Each row is followed by one of two labels, saying whether the row has a hidden trait. Each part has a new trait and two new labels.
[ 16   0  -1  -7  -1   0 -22  -2 -11   0   9  -2  -9   2   8   5 -16   1
  -3  -3]  Sn
[ 15 -24   9 -20  -6   6 -19  -8 -10  -5  18  -5  16  -3   1 -16 -35   1
 -12   1]  Sn
[  1  -1  -2  -5  -2  -1   4  -4  -1  -4   6   2  16   5  -3  -3 -19  -3
  -3  10]  Sn
[  5 -16   6 -19  -6  -1 -14  -5 -10  -3   3  -2  16   8  -3   2 -17   9
 -11  13]  Sn
[  9  10  -2   2  -1 -11  -3  -3  -7   4   4  -2  -3   0  10  13   2   4
   0   5]  Sn
[  7  12 -11  -8  -3  -8 -22   2  -7  -1   3   3 -23   9  -2   1 -19  -8
   6  -9]  Tr
[  6   5  -4   5   3   2  -8  -2   0  -2   5  -1  -6   0   5   1 -11  -1
   3  -7]  Tr
[ 15   1   1   6  -6  10  -7  -3 -10   2  11 -18  -1  -5  14   1  -2   6
  -1  -3]  Sn
[ 11  -4  -4   6  -2   1  -6  -2 -13   4   6  -8  -7   3   9  11  -7   2
   0   4]  Tr
[ 12   3   3  -9   1  14 -38  -1  -8  -6   8  -3  -8  -3  11  -9 -13   9
  -6 -12]  Sn
[ -3 -12  -2  -3  -3 -12  20  -6   0   1   3   2  25   8  -4   9  -9  -4
   1  13]  Sn
[-3 -1  0  6  0  7 12 -4  2 -5  3 -4 23  1 -1 -4 -9  2 -5 10]  Sn
[  0 -12   4 -23   0 -13   0  -6   0  -3   3  12  20   9  -8   0 -18  -2
  -4   9]  Sn
[  7   8   3   1  12   8 -25  -4   3  -6  12  10  -4  -8  11 -11 -16  -4
   3 -17]  Tr
[ 13 -12   6  -6   7  11 -10  -7   0  -3  13  -1  18  -3   7   1 -10   6
  -8  -2]  Sn
[  3  -1  -3   0  -1  -1  15  -5   0  -1   8   0  19   4  -1  -2 -16  -6
  -3  12]  Sn
[ -6  10  -4   8   0 -17  19  -3  -3   1  -2   9  19   6  -2   8  -7  -4
   0  18]  Sn
[  8   9   1   2  -3  -9  -8  -3 -12   6   1  -5  -6   3   9  14  -2   7
  -1   9]  Tr
[ -1 -18   0  -4  -2   2  10  -6   4  -3   5  -2  24   7  -6  -3  -9   1
  -3   7]  Tr
[  3  -4   4 -19   3   3 -10  -5   2  -7   8  11  19   1  -3 -11 -22  -1
  -9   4]  Sn
[  1 -12   2  -6  -3  -1   5  -6   0  -2   6   0  17   4  -3  -3 -15  -2
  -3   6]  Tr
[ -8  18   0  19   4   4   2  -2   2  -3   7   4  17  -8  10 -13 -14  -4
   0   1]  Sn
[-6  1 -1 -3 -4 -5 -2 -2 -4 -3 -7  3 12  6 -2  1 -4  5 -2 10]  Sn
[ 14 -12   3   3   4   6   0  -5  -3  -1  11  -6   7  -1   7   4 -10   3
  -5  -3]  Tr
[ 29 -11  -1 -33  -6  14 -28  -5  -4  -5  22  -8 -10   2   4 -17 -37  -9
  -2 -21]  Sn
[  9   7  -5  -3  -3  -2 -22   1 -10   1   2  -4 -20   4   7   5 -11   3
   0  -3]  Sn
[-5  1 -2  7 -8 -7 -2 -2 -9  2 -3 -4  8  5  1  3 -5  4 -2 13]  Tr
[  7  -3   5 -22   3   8 -15  -6   4  -9   9  10  21   2  -4 -16 -25  -1
 -11   1]  Sn
[  1  -1   6   6   1   4  11  -5  -3  -1   7  -4  26  -3   6  -3 -12   2
  -7  13]  Tr
[  0  -4   9   1   2   9 -15  -6  -2  -8  16   0  15  -8   8 -15 -18   5
  -8   1]  Sn
[  2   0   2 -13  -2  -2  -2  -4  -1  -4   2   4  18   7  -4   0 -15   2
  -6  12]  Tr
[ 16  -9  -9  -7  -8 -15  25  -5  -5  10   5 -10   0  14  -2  24 -13  -8
   4  11]  Tr
[ -6  -7   1  -2  -7  -6  -2  -4 -13   2   2  -6  11   5   0   3  -9   7
  -5  22]  Tr
[-7 -7  2  8 -1 -8 13 -4 -6  1 -1 -3 14  2  3  9  2  7 -4 20]  Sn
[  4   5   1 -23  -6  -6 -22  -3 -11  -3   0   8   6  11  -5  -2 -20   5
  -9  11]  Tr
[ 14   7  -1 -23  -4   7 -41  -2  -5  -5   6  -1 -14   4   4  -5 -19   3
  -3 -12]  Tr
[ 16 -20   8  -4  13  11   7 -11   2  -3  20   1  15  -6   8   0 -19  -3
  -6  -3]  Tr
[ -2   8  -2  -9  -1  -9  -2  -2  -2  -3  -3   9  12   8  -5   2 -13  -1
  -3  13]  Tr
[  8 -11   9 -15  -3  16 -14  -5  -5  -6  10  -5  20  -2   2 -12 -23   4
 -12   3]  Tr
[ -1   1   3  -3   2 -16   6  -6  -6   3   5  12  23   5   0   9 -17   1
  -7  22]  Sn
[  1 -23   5  -8   0  16  -4  -7   7  -8   6  -5  31   1  -4 -10 -10   7
  -9   6]  Tr
[  0  -9   1  -7  -4   4 -10  -5  -6  -2   2  -2  14   3   0  -6 -16   3
  -5   6]  Sn
[  8   5  -5  -4   4  -5  11  -5   8   1   6   0   6   1   6   9 -11  -7
   6  -3]  Tr
[  5  -3  -3   3  -4  -2  12  -4  -4  -1   4  -3  17   6  -3   0 -14  -2
  -4  12]  Sn
[ 16  -8   4  -1   2   4   4  -6  -4   1  14 -11  12  -4  10   6  -4   4
  -4   2]  Sn
[ 10  -2  -6   5  -1   8  -5  -1  -2  -1   4  -7 -10   3   5   0 -15  -4
   3  -4]  Tr
[ 16  -9   1 -10   5   9 -13  -6   2  -3  14   0   4  -1   4  -3 -19  -3
  -1 -10]  Sn
[10  1  1  1  8 -4  9 -5  1  2  8 -3  7 -1  9 10 -5  0  1  4]  Tr

New part:
[  7   8   2   6   0  -2  11 -10  22 -15  -4   2  18  -9  -1   1   0   0
   0  -7 -11  -4 -19   0   1   1   1   4   4]  E
[  3   9   2   5   1   0   6   5  22 -29  -1   2  12  -6   3   0   0  -7
   5  -6  -9  -7 -11  -1   0   0  11  -3  -8]  T
[ -2   0  -1   0   0   0   5  -2  24  -7   3   1  -4  -9  -4   0   0   0
 -14  -4  -7  -1  14  -1   0  -1   3  -2   4]  E
[ -9  -1  -1   1   0   0   6  -4  39   0   2   2   9  -6  -2   0   0   0
  -6  -5  -7 -12  14  -2   0  -1  -2  -2   4]  E
[ -7   4  -2   4  -1  -1  14 -12  37   1   0   2   1 -12  -4   1   0  -1
  -8  -6  -8 -13  11  -1   0  -1  -5   3  16]  E
[  2   9   3   6   1   1   2   9  29 -17  -2   1  17  -4   4  -1   1  -5
   4  -5  -9  -7 -10  -2   0   0  14  -6 -10]  T
[ -2  -2  -1  -3   0   0   2   0  19 -15   2   0   4  -7  -4   0   0   1
 -15  -5  -5  -4   8  -1  -1  -1   3  -4   1]  E
[  6   6   1   8   0  -1  11  -2   9 -21  -3   1  22  -8   2   0   0  -2
   0  -6 -10  -2 -16   0   0   1   5   1  -2]  E
[  4  11   2   5   1   0   8  -6  27 -24   0   3  11  -8   1   0   0  -5
   4  -6  -9 -12 -14  -1   0   0   6   1  -3]  T
[  5  14   2   6   0  -1  13 -16  27 -18  -4   4   3 -10   0   1  -1  -4
   4  -4  -9 -13 -15   0   1   1   2   6   8]  T
[ -1   2  -2  -1  -1   0   4  -2  36  -9   2   0   1  -7  -5   0   0   0
 -11  -4  -8  -4  13  -1   0  -1   2  -3   6]  E
[  5  13   3   6   0  -1  13 -14  25 -28  -4   3   5  -8   0   1  -1  -4
   3  -7 -10 -12 -17   0   1   1   5   4   5]  T
[ -2   1  -1  -1   0   0   4   3  19  -9   3   0   0  -7  -4   0   0   1
 -14  -3  -5  -3  12  -1   0  -1   3  -2   2]  E
[  9  13   2   9   0  -2  17 -20  16 -23  -5   2   8 -11  -1   2  -1   1
   1  -5 -10  -9 -19   1   1   2   0   9  14]  E
[  6   7   2   7   0  -1  11  -1  17 -21  -3   1  23  -6   1   0   0  -1
   1  -4  -9  -2 -17  -1   0   1   2   0  -2]  E
[  8   5   2   8   1  -1   8   0   7 -19  -3   0  26  -4   1   0   0  -1
   1  -5  -9  -3 -24  -1   0   0   8  -1  -7]  E
[  4   9   3   3   1   1   5   7  20 -26  -2   2  13  -4   2  -1   0  -5
   4  -5  -9  -7 -11  -2   0   0  10  -4 -12]  T
[  4   9   3   4   1   0   4   4  19 -22  -2   2  13  -5   3  -1   0  -5
   4  -5 -10  -8 -16  -2   0   0  10  -4 -11]  T
[ -7   1  -1   2   0  -1  13  -6  31   0   4   2   7 -10  -3   0   0  -1
  -8  -6  -5 -16   9  -1   0  -1  -1  -2   9]  E
[  7   7   3   6   0  -1   6   7   7 -21  -3   0  24  -6   1   0   0  -2
   2  -4  -9  -1 -15  -1   0   0   8  -2  -9]  E
[  5   2   3   5   1   0   1  19   4 -19  -2  -1  40  -2   3  -2   1  -2
   2  -4  -6   3 -14  -2   0  -1  11  -9 -16]  E
[  4  13   3   6   0   0  13  -9  29 -24  -4   4   2  -8   1   0   0  -3
   6  -5 -10 -10 -15  -1   1   0   5   5   4]  T
[  4  11   3   5   1   0  10  -2  35 -25  -1   3   6  -8   1   0   0  -5
   0  -4  -8  -7 -13  -1   0   0   7   0  -4]  T
[ -6   3  -1   4  -1  -1  16 -20  47  -3   1   3   0 -13  -5   1  -1   1
  -6  -4  -7 -15  14   0   1   0  -6   5  20]  E
[  6   7   2   8   1  -1   7   5  21 -21  -2   0  30  -5   2   0   0  -1
   1  -4  -9  -2 -16  -1   0   0   8  -3 -10]  E
[  3   7   2   6   1   0   5   2  27 -25  -2   3  14  -6   1   0   0  -6
   5  -4  -7  -7 -14  -2   0   0   9  -2  -7]  T
[ -1   5  -2   0  -1  -1   9 -13  23  -6   1   1 -12 -11  -5   1  -1   1
 -13  -5  -8  -8   7   0   0   0  -1   4  13]  E
[  3   7   2   4   1   0   5   5  25 -23  -2   3  14  -6   2   0   0  -5
   4  -4 -10  -7 -17  -1   0   0   8  -2  -4]  T
[  6   3   2   7   1  -1   4  10  12 -19  -3   0  34  -4   3  -1   1   0
   2  -5  -9  -1 -14  -1   0   0   8  -5 -11]  E
[  1   5   4   4   1   1  -3  20  19 -22  -1   0  24   0   4  -2   1  -5
   4  -5  -7   0  -9  -3  -1  -1  13 -10 -21]  T
[ -1   3   4   4   2   1  -2  21  20 -22   1   1  28   0   4  -2   1  -7
   4  -4  -5  -2 -14  -3  -1  -1  13 -11 -28]  T
[  2   7   4   5   1   1   6  11  22 -27  -2   1  14  -5   3  -1   1  -6
   4  -5  -9  -5 -12  -2   0  -1  13  -6 -14]  T
[  7   8   2   7   0  -1  14  -4  13 -21  -3   1  19  -6   1   0   0   0
   0  -5 -10  -3 -16   0   1   1   6   3   2]  E
[ -4   0  -1  -1   0   0   5   1  24  -9   2   0  -5  -9  -3   0   0   0
 -13  -3  -6  -6  12  -1   0  -1   1  -2   4]  E
[-10  -1  -1   1   0   0   9   4  34  -2   2   1  15  -7  -2  -1   0  -1
  -8  -6  -7  -6  13  -3   0  -2  -2  -4   0]  E
[ -2  -1  -1  -1   0   0   2   1  29  -5   3  -1  -6  -6  -4   0   0   0
 -12  -4  -5  -4  13  -1   0  -1   1  -2   7]  E
[-9 -2 -2  3  0  0 10 -1 34  0  2  1 10 -8 -3  0  0  0 -6 -5 -1 -9 10 -2
  0 -1 -4 -3  1]  E
[ -9   0  -1   4   0  -1  11 -11  31   1   2   2   2 -13  -4   0   0   1
  -8  -6  -7 -14  12  -1   0  -1  -3   0   9]  E
[  0   5   3   3   1   1   0  14  19 -24  -1   1  20  -1   3  -1   1  -7
   6  -2  -7  -2 -13  -3   0  -1  13  -8 -21]  T
[-11  -4   0   1   1   1   2  17  25  -2   4   0  22  -4  -1  -2   1  -2
  -7  -6  -4  -7  18  -3  -1  -3   3 -11 -12]  E
[ -2   4  -2   0  -1  -1   8  -8  30 -10   3   1  -7  -9  -5   1  -1   2
 -13  -5 -12 -12   8   0   0   0   2   1  12]  E
[  5   6   2   8   1  -1   7   3  12 -20  -3   1  29  -4   1   0   0  -1
   1  -5 -10  -1 -14  -2   0   0   8  -2  -8]  E
